How the nodes are linked:
%: z609->z747, z615->z472, z45->z64, z216->z853, z86->z35, z174->z820, z104->z38, z406->z169, z909->z513, z415->z879, z758->z71, z38->z709, z106->z475, z71->z406, z579->z174, z251->z245, z245->z86, z513->z758, z55->z615, z747->z528, z475->z251, z508->z786, z401->z729, z709->z415, z786->z346, z502->z839, z839->z55, z853->z909, z169->z177, z473->z104, z820->z106, z170->z216, z528->z289, z846->z24, z895->z133, z472->z127, z346->z170, z24->z923, z83->z473, z35->z846, z177->z579, z923->z508, z729->z502, z289->z83, z133->z609, z64->z522, z879->z73, z522->z401, z73->z45, z127->z895
&: z609->z406, z615->z820, z45->z24, z216->z104, z86->z401, z174->z472, z104->z216, z406->z609, z909->z83, z415->z786, z758->z528, z38->z170, z106->z55, z71->z747, z579->z127, z251->z502, z245->z729, z513->z289, z55->z106, z747->z71, z475->z839, z508->z879, z401->z86, z709->z346, z786->z415, z502->z251, z839->z475, z853->z473, z169->z133, z473->z853, z820->z615, z170->z38, z528->z758, z846->z64, z895->z177, z472->z174, z346->z709, z24->z45, z83->z909, z35->z522, z177->z895, z923->z73, z729->z245, z289->z513, z133->z169, z64->z846, z879->z508, z522->z35, z73->z923, z127->z579

The rows follow the links: the fewer symbols apart two nodes are, the more alike their rows tend to be.

Each row is also shifted at random along 9 hidden directions that mean nothing.

Some nodes, each with a row of numbers:
z758	[  9  -9 -19 -16  -3 -19   4   0  -9   3  13   5   1   1  16 -15  16  -7  32  29   4  -4  16  -3   2  13  -2 -11   7 -40  -5   5  -5]
z55	[  9  -1   1 -14   7 -15  15   0  26  10  -9  -3   7   6 -28  -4   4 -22   9   0   0   9 -12  -1  13 -12  19   3  23  -9   1  21   2]
z83	[  6  15   0  -6   9 -19   4  -2  29  13   6 -18   9  12  -6   9  -1  -6   7   9   2   4  13  -5  -4  10  -4  -9   2 -27   5  -1   6]
z615	[  4   2 -24 -24  -9 -15   4  -1   3   2  14  -6 -12  -4  -5 -10   6  -7  -6  10   8  10  26   6 -14  10   3  -9  26 -14   7   7  -2]
z24	[ -2 -12 -13   6  -1 -12  -6  -4  -3   6  18  -9 -22 -21   2 -39  20  16   5   8  29   8  -3  25  12   5 -14   2  -7 -29   6   1 -16]
z104	[  6  -1   9 -11   9  -7   6   2 -16  10  -7  12   4  10   2   2  -5 -21  19  11   3  -4 -12   0   9  14  -3   8  -4 -12 -10  21   3]
z786	[ -6   3  45  18  11   1   0 -13  13  -4  -9 -49  10 -16 -13 -28   6  81  -5 -21  23  -3   7  12   6 -21  -9  24  12  -2 -32 -17  11]
z473	[  5 -11  23  19   5  10  29  -4 -11  13 -19  13  19  -2  15   1   2 -10  26  17 -20   2  12  -2  10  18   8 -20 -15 -23   9  -6 -12]
z170	[  1  11   1 -20  -5  -3  12  -3   0   0  -8 -23  12 -12   6 -12   9 -13  -1  17 -20  11  31 -30  -1  11  -7  -2  37 -11  44 -34   3]
z579	[-15   3 -26  -8 -16  -4  -9  -4 -12  -3  -4  -6  -5   6   4  12 -13  12  -4  16  -8  -4  -4  -7  16   2  -5   7  12 -12   3   8   4]
z475	[  2  14   2  18   1  18 -14  -1  16 -13  -4  17 -14  -3   6  -1  19 -10  19   6 -26   4   3  32 -18  30 -21 -17 -38 -28  11  -1  -8]
z73	[-12   8  -8 -25 -18   1  -3   8 -13   6  22 -24  -5 -12   6  23 -23   9 -10  -5  16  13  18 -18 -46   3 -14   9   1  22 -10 -11   1]
z127	[ -5  -4 -21  -7  -7 -19  -3   6   2  11  50 -18  -8  -8   5 -24  -4 -10 -23  -6  27   5   0 -15 -20  10   8   5  17   8  32  -7 -15]
z45	[-10   0  -8  18  -8  11   1  -2  20   2  10 -16  -3 -19   4  -7   6   4  14   3  -2  15 -10   8 -13   5 -12  -4 -27 -19  18 -13 -22]
z895	[ -8   6   1 -10 -17   8   2   4   9 -19   0   5  -6   6  -6  30 -20  17  -7 -17 -21  -6  12  -1 -34  -6   7  11  17  23 -40  12   7]
z216	[  3   3   4  -4   5   4  -2  -2  14   0   1 -24  20   0   2  -5  18  18  25   3  -2   6   0 -11  -4  -7   9 -10  12 -17   1 -11   1]
z245	[ 10 -12 -16   2   4   2   2   6   3  20  22 -17  11  -1   3  10   8   0  15   7  33  13  -1  -3 -20 -11  11 -35 -31 -10   8  -6 -12]
z133	[ -8   9   8 -13   1 -17  -5   5  30   5  26 -24  10  11 -12   8 -14  -2  20 -19   8   0 -36 -21 -19 -11   8  37  18   6 -28  16   2]
z86	[ 11 -11  -3   0   2   1  12  -1 -17   7  -4  -2   3 -13   3 -10  10  -9  -2  14  13   3  22  -1   5   0  -5 -24 -15  -8  16 -13  -9]
z38	[  0   2  15 -21   3 -11  -1  -1 -48   5  -2   0  -3   3   3  -8 -18   5 -25   3  23 -18  21  -7   6  12 -15  15   7  20 -14   3  18]
z839	[ 13  -5   1  -6   5  -3  17   1  -1  13  -7  -1   7  -4  -6   0   3  -7 -22   1   7   8  26  -7   2  -7  17 -21  14  14  19 -12   2]

In each set, the symbols that take the first to the second take the third to the fourth. Give the fourth.
Answers are names.
[  7   3   8  -7   8 -11   4   8   9  21  20  -3  12  17   0  25 -12  -8   7  -9  20   7  -2  -7 -25   7  11 -11 -13   4 -15   8   3]
to [  6   1  12  -7  10   5   4   0  -4   8 -17 -15  16  -7  -1   5   9  12   4  -2   7   8   7 -16  11 -20  -5  -6   7  10   2 -24  11]
as [  9 -14 -15 -17  -3  -8  24  -2 -15  15 -10  -8   8  -9  -3  -4   1 -16   7  26  12   8  12 -16  22 -15   8 -13   9 -13  12  -2  -6]
to z909

[ 12   5   8 -15  10   5   2   5   2  -1 -14  23  -2   6  -7  12   8 -27  -3 -10  -9   7   5   3   0   2  -1   0  11  21  -4   2  12]
to [ -9   3   1   5 -11   2 -14  -3 -15 -20  -1  32 -28   2  11  -5  -2  14   5   1 -15 -15   8  35  -2  24 -21  19  -9 -12 -35  20   1]
as [ -6   0  -5  12  -9  19  -2  -2  19  -7   1  -7   3  -8   2   9  10  28  12  -7 -10  13  -2   8 -18  -6  12 -15  -1  -4   1 -10  -7]
to z747

[  6  -8  -8  -7   7 -15   1  -4  -8  -1  -1  -6  -5   0 -17 -28   1   2 -33   3  16  -9   6   0  30 -11  11   4  27   8  16   6   8]
to [-10 -12  21  11 -10  13  30  -5 -24   5 -13 -22  12 -22   2  -2 -26  17 -17   5   1   0  21 -19  -3  -7   2   0  -5  13  11 -21 -10]
as [ -6  11  -7  15  -6   5 -15  -4  14 -23   3   4 -10   1   8  -4   7  22   0  -4 -24 -11  12  12  -9   9 -14   3   1 -12  -7  -8   1]
to z401

[  7   8  30 -20  23 -10  -1   3 -22  10  -5 -18  18   7  -8  -1 -11 -20 -22 -13  23  -8  -5 -30  10  -8 -14  22   3  36   4 -11  24]
to [  2  -5   6  13  11   4 -13   1  -1  -1  -6   2  23  19  12  14   7  24  32  -3   3 -13 -34  -7  19 -21  10   2 -10  -5 -29   6   8]
as [  4 -14   4   1   0  -3  11   6  -8  12  10  -3  -4 -10  -4   7  -8   9 -10 -12  31   8   5   6 -11 -16   8  -6  -9  20 -20   4  -5]
to z895

[ -7  10  -2 -22 -18   3   7   1 -13  -4  -6   0 -14 -14   2  11 -13   2 -19  -5  -9   9  26  -9 -18   4 -10  13  32  24  -3 -13   6]
to [  9   6   4 -15  12  -5 -11   1   6  -3   7  -8  13  11  -1   1  15  -1  13  -5   7  -4  -8  -8  -7  -6   5   1  14  -1  -8   0  13]
as [  3  13 -10  19   1  -1   1  -3  29  -7 -14  10   3  15   0  19   6   3   2   8 -28  -1  18  11   4   5   1 -25 -10 -23  10  -5   2]
to z709

[ 13  -5  17   6  16 -10  12   2  -2   3   6  13   8   4   5 -18   5 -31  -8  -4  -3 -11   9 -13   6   6   6  -1   4   9  20 -10   0]
to [  2  -3  28  26  10  15   9   0   1   6 -10  -6  13 -16   7  -9   9   3   0 -13  -1   7  -5  -7   6  -6  -6   0 -18  15  20 -31  -7]
as [ 12   1 -20  -7   2   5  -5  -1  -5  -4 -17  22  -7  -7  10 -13  32 -30  12  20 -16   9   7   4  25  12 -13 -15   7 -19  34 -13   1]
to z853

[-11   7   9  14   0   3   2  -8  -9 -16 -19  -5 -11 -19  -7 -28  -5  -3 -32   4 -16 -10   6   2  29   4 -24  20  -1   4  31 -14  -2]
to [ -9   9  -5  -7   2   4 -20  -2 -14   0  -6 -16   9  12   1   9  -6  19   0   3   7  -9 -21  -9  14  -9  -7  10  -1   0  -8   5  13]
as [ -1  -7 -10 -13 -12   4   0   3  -8 -10   6  18 -13  -2   0   1   0  -4   6  -2  -6  -1   1  11 -15   4  11   0  12   2 -19  21  -5]
to z853

[  8   5  -7 -34  -3 -14  10   3 -12   9   3  -4  -9  -9  -4   6  -9 -21 -15   8  15  10  34  -9 -13   3 -17   0  12   8   0  -5   6]
to [-15  12   1   0  -5 -22   0  -2  12   7  26 -13 -13  -6   5 -19  -9  -9  -1   7   0   2   0   1  -7  32 -20  23   8 -25  15   1  -7]
as [ -3   0  13  -1   0   9  -9   7 -21   2  20   6  13   6  31  10  -1   8  22 -12  -2  -6  -9 -19 -22   7  -5  11  -4  13 -19 -14   3]
to z502

[  6   0  -7   7   7  16  -3   1  21  -3 -24   4  12  14 -17  28   4  -9  18   1  -6   4 -22   8   5 -21  17 -22 -29  -5 -11  18  -1]
to [ -8 -11  29  21 -10  15  38   1  -7  12  -2 -12   8 -20  -1  11 -34   3 -16  -9  -3   7  22  -8 -27   4  14  -8 -20  21   6 -12 -20]
as [ -4  20 -13 -10  -2   1 -14  -2  13  -3  -1  -7  -3   4   1   4   9 -18  18  16 -15   6  -8   2  -4  20 -20   0 -10 -30  16   4   1]
to z73

[ -9   0 -34 -23 -23   4  -2  -1 -10  -7 -11   4 -12   7 -13  36 -22   3 -10  12  -6   0   6   6  -8 -11   6  -9   2   4 -19  25   1]
to [ -4  10  11  -1  -2  -5  12  -5   2  -6 -15  -7 -11  -5 -18  -4 -19   6 -21   7  -5  -4  29  13  -3  10 -11   5   0  -8  -6  11   3]
as [  5 -10   7  -6  -1  -5  12   2 -40  -3  -3  21   0   3  16   6 -16   5 -16   1   2 -19  30 -10   2   2   4  -1  12  21 -21  -4   8]
to z758

[ 11  -5  24   8  14   1   1   3  -5  -9  -1  25   6   8   5  -2   6  -9   9 -12  -6 -15   2   6  -4   3   6   0  -8  10 -23   6   6]
to [-14  25  -2 -27  -9 -12  -3  -4  30   0 -11 -37   8  17 -27  41 -28  17   6   1  -6   7  -7 -14 -14 -15  -2  22  20  -8 -31  19  19]
as [ -3  12   1  12   8  -3  -5  -4  36   1 -12 -26   3  -1 -28  -2  -1   2 -19 -12   1   5 -20  -5  21 -26  -2  11  -1   5  20  -7   2]
to z615

[  1  -7   9 -11  -1 -12  24  -7 -12  16 -12 -20  14  -4  -4 -10 -10   0  16  29   9   1  13 -11  17   8   1   1   5 -31   1   7  -4]
to [ -5  -5  17 -15 -11   7  12   1 -20   0  -4  11  -7 -21  13  -6   0  -1  33   1  -6  11  -8   3  -9  12 -15  29  13  -5 -30   7  -6]
as [ 12   0 -16  -4   5   4 -14   3  -4 -17  -7  35  -3  18   3   5  17 -25  -1  -1 -19 -14  -4   5   8   1   8 -11   3   6   5   9   8]
to z609

